Small tables with named rows and columns. After each table, cells are looked up by row and column.

dinoned
|  | tozuz | mog | benam | vuma | kotorur | nefef | gigut |
|---|---|---|---|---|---|---|---|
| terele | 31.393 | 35.656 | 10.452 | 17.517 | 86.848 | 37.399 | 0.143 |
| rida | 33.709 | 35.282 | 8.302 | 13.308 | 85.931 | 36.794 | -4.342 |
| dizafil | 37.492 | 39.509 | 0.053 | 3.097 | 94.153 | 40.620 | -19.336 |
| lof | 68.897 | 63.074 | -2.304 | -37.799 | -12.643 | 55.724 | -45.850 |
| sel | 36.067 | 23.243 | 46.166 | 35.414 | -19.271 | 22.069 | 50.873 |
| domekab | 72.403 | 73.725 | -11.217 | -48.068 | -4.957 | 65.294 | -62.407 |
| fom | 26.942 | 27.145 | 25.295 | 33.239 | 66.068 | 29.132 | 25.966 |

rida, tozuz => 33.709
lof, kotorur => -12.643
lof, gigut => -45.850
fom, tozuz => 26.942
sel, gigut => 50.873
terele, vuma => 17.517
dizafil, kotorur => 94.153
domekab, benam => -11.217
rida, benam => 8.302
terele, mog => 35.656
rida, gigut => -4.342
lof, mog => 63.074
dizafil, tozuz => 37.492
sel, benam => 46.166
domekab, tozuz => 72.403
lof, benam => -2.304
sel, tozuz => 36.067
rida, nefef => 36.794
sel, kotorur => -19.271
Which row has the largest kotorur? dizafil

letobo
          buf  gana
faninug  -506   -53
muz        61   649
vut      -269  -438
ramu      270  -940
sonunuv  -520   -39
rap      -282  -289
lod      -846  -627
paka      103  -366
mik      -604  -296
vovenon  -519  -468
pites      13  -894
vum      -667  -626
pagubal  -722  -325
gog      -370  -160

What is the buf of pagubal in letobo? -722
What is the buf of rap in letobo? -282
What is the buf of ramu in letobo? 270
What is the buf of paka in letobo? 103
What is the buf of vum in letobo? -667
What is the gana of ramu in letobo? -940
What is the buf of mik in letobo? -604
What is the buf of vut in letobo? -269
What is the gana of pites in letobo? -894
What is the gana of muz in letobo? 649
What is the buf of muz in letobo? 61
What is the gana of vut in letobo? -438
What is the buf of vovenon in letobo? -519
What is the gana of vum in letobo? -626
What is the buf of gog in letobo? -370
What is the gana of rap in letobo? -289
What is the buf of sonunuv in letobo? -520

pupe:
fields: potalag, gif, rep, vodogiz, faka, guli, fad, div, fal
paf: [-37, -14, 30, -40, -45, 17, -4, 44, 26]
karek: [-22, 98, 25, 68, 11, -5, -22, -18, 46]
zes: [-1, -47, 44, 18, 39, -48, 48, 71, -40]
vek: [-6, -12, 32, 8, -35, 24, -27, 55, 59]
baz: [-37, 7, 23, -47, 14, -17, 43, 0, -33]
bemu: [51, -94, 33, -36, 15, 25, 54, 21, -25]
runorup: [33, 32, 5, 41, 53, 13, 31, -33, -31]
mupun: [39, -92, 34, -28, 18, 5, 54, 37, -30]
fek: [-42, -11, 34, -45, -51, 14, -1, 48, 28]

What is the div of baz in pupe? 0
What is the fad of paf in pupe? -4
What is the fal of runorup in pupe? -31
What is the div of bemu in pupe? 21
What is the rep of karek in pupe? 25
What is the guli of bemu in pupe? 25
What is the vodogiz of runorup in pupe? 41
What is the vodogiz of baz in pupe? -47
What is the gif of vek in pupe? -12
What is the potalag of mupun in pupe? 39
What is the fal of paf in pupe? 26
What is the potalag of runorup in pupe? 33
What is the guli of baz in pupe? -17
Which row has the largest potalag? bemu

kuf
         mipuf  voli  kazek  dig  vub  zakunof
selamin      3    61     -4  -11    3        4
boremu     -34    -6     43   25   -7        8
gake        27   -14     -7   82   45      -14
nel          4   -17    -51  -35   45       78
gipoden    -19    -3      8  -50  -37       43
vuvogib     59    12      1   10  -27       22
dugog        2    -4     29   37   15       -1
tepogid     11    79    -26   44   56       -4
gipupo     -40    28    -19    7   78       28
gakif       56   -23     21  -38  -31       31
siz         10    56    -20  -25   -1       27
sunagu     -20   -25      7   29   11       -2

What is the vub of tepogid in kuf?
56
What is the dig of vuvogib in kuf?
10
What is the kazek of gake in kuf?
-7
What is the zakunof of selamin in kuf?
4
What is the voli of boremu in kuf?
-6
What is the zakunof of boremu in kuf?
8
What is the mipuf of tepogid in kuf?
11
What is the voli of vuvogib in kuf?
12
What is the dig of boremu in kuf?
25
What is the dig of tepogid in kuf?
44
What is the kazek of selamin in kuf?
-4
What is the kazek of boremu in kuf?
43
What is the dig of nel in kuf?
-35
What is the vub of gakif in kuf?
-31
What is the mipuf of gake in kuf?
27
What is the vub of boremu in kuf?
-7
Row with the largest vub: gipupo

nazor =
cols = zosekik, tizena, ral, zugime, tarara, fub, lef, vogu, noka
kap: [53, 21, 33, 61, 31, 55, 21, 43, 23]
suridap: [67, 41, 25, 31, 63, 20, 9, 34, 24]
rozif: [28, 64, 46, 28, 29, 56, 40, 38, 44]
sal: [27, 48, 51, 19, 39, 34, 50, 50, 32]
fop: [46, 74, 30, 44, 38, 46, 48, 38, 32]

What is the tizena of rozif in nazor?
64
What is the vogu of rozif in nazor?
38
What is the noka of sal in nazor?
32
What is the zugime of sal in nazor?
19
What is the ral of fop in nazor?
30
What is the noka of rozif in nazor?
44
What is the lef of rozif in nazor?
40
What is the fub of rozif in nazor?
56
What is the vogu of fop in nazor?
38
What is the tarara of fop in nazor?
38
What is the lef of kap in nazor?
21
What is the fub of sal in nazor?
34
What is the tarara of rozif in nazor?
29
What is the zugime of suridap in nazor?
31
What is the zugime of kap in nazor?
61

sagog.tsv
	linamab	sim
nebip	40	101
doropo	153	102
pob	216	132
govima	120	154
fubin	101	112

linamab of doropo = 153
sim of pob = 132
linamab of fubin = 101
linamab of govima = 120
sim of nebip = 101
sim of doropo = 102
Which row has the largest sim? govima

miz:
|  | kunol | veli | lov |
|---|---|---|---|
| ziv | 0.5 | 0.1 | 0.4 |
| guv | 0.7 | 0.5 | 0.2 |
| sibuzop | 0.5 | 0.8 | 0.8 |
| zet | 0.7 | 0.6 | 0.6 |
| rubo | 0.6 | 0.5 | 0.4 |

rubo, veli -> 0.5
guv, kunol -> 0.7
zet, veli -> 0.6
zet, kunol -> 0.7
sibuzop, veli -> 0.8
rubo, lov -> 0.4
guv, lov -> 0.2
ziv, veli -> 0.1
sibuzop, kunol -> 0.5
zet, lov -> 0.6
ziv, lov -> 0.4
guv, veli -> 0.5
ziv, kunol -> 0.5
rubo, kunol -> 0.6
sibuzop, lov -> 0.8

zatogur.tsv
	gokalat	bizan	ritera
fego	169	78	86
movuz	67	86	149
fon	68	153	151
gome	143	71	93
sisa	163	225	137
vas	130	49	88
siv	76	68	129
fusulir	91	207	148
vodufim	165	208	102

What is the bizan of sisa in zatogur? 225
What is the ritera of fusulir in zatogur? 148
What is the bizan of fon in zatogur? 153
What is the ritera of siv in zatogur? 129
What is the gokalat of fego in zatogur? 169
What is the gokalat of sisa in zatogur? 163
What is the gokalat of vodufim in zatogur? 165
What is the gokalat of movuz in zatogur? 67
What is the gokalat of fusulir in zatogur? 91
What is the gokalat of vas in zatogur? 130
What is the gokalat of fon in zatogur? 68
What is the gokalat of gome in zatogur? 143
What is the ritera of movuz in zatogur? 149
What is the ritera of fego in zatogur? 86
What is the bizan of fego in zatogur? 78

bon =
,rem,nese
pov,25,32
lomal,37,26
zedebog,58,21
nusep,71,37
gozuza,83,57
met,86,120
vadosur,111,103
bak,78,133
midokin,99,128
vozap,99,180
dadaras,88,165
getu,144,184
mibi,89,200
nov,141,175

What is the rem of nusep in bon?
71
What is the rem of gozuza in bon?
83
What is the nese of midokin in bon?
128
What is the nese of lomal in bon?
26
What is the rem of met in bon?
86
What is the rem of pov in bon?
25
What is the nese of nov in bon?
175
What is the rem of mibi in bon?
89

rus =
	zaz	kupoti	dofo	feno	pivu	nit	toru	nela
vozepu	0.52	0.26	0.03	0.51	0.02	0.04	0.09	0.36
belisit	0.46	0.17	0.82	0.37	0.83	0.53	0.96	0.27
metop	0.45	0.32	0.75	0.40	0.76	0.57	0.84	0.36
tibu	0.44	0.17	0.83	0.35	0.84	0.54	0.97	0.26
motop	0.54	0.26	0.03	0.53	0.02	0.04	0.09	0.37
sike	0.42	0.36	0.77	0.38	0.79	0.62	0.82	0.39
gusoror	0.43	0.65	0.68	0.45	0.68	0.72	0.62	0.56
maz	0.43	0.28	0.09	0.43	0.09	0.12	0.12	0.35
febudav	0.52	0.37	0.74	0.46	0.74	0.57	0.82	0.40
fuloro	0.30	0.82	0.71	0.38	0.72	0.88	0.54	0.66
bik	0.47	0.26	0.05	0.47	0.04	0.07	0.10	0.35

kupoti of metop: 0.32
pivu of gusoror: 0.68
nela of belisit: 0.27
zaz of maz: 0.43
dofo of febudav: 0.74
nela of gusoror: 0.56
Row with the largest feno: motop

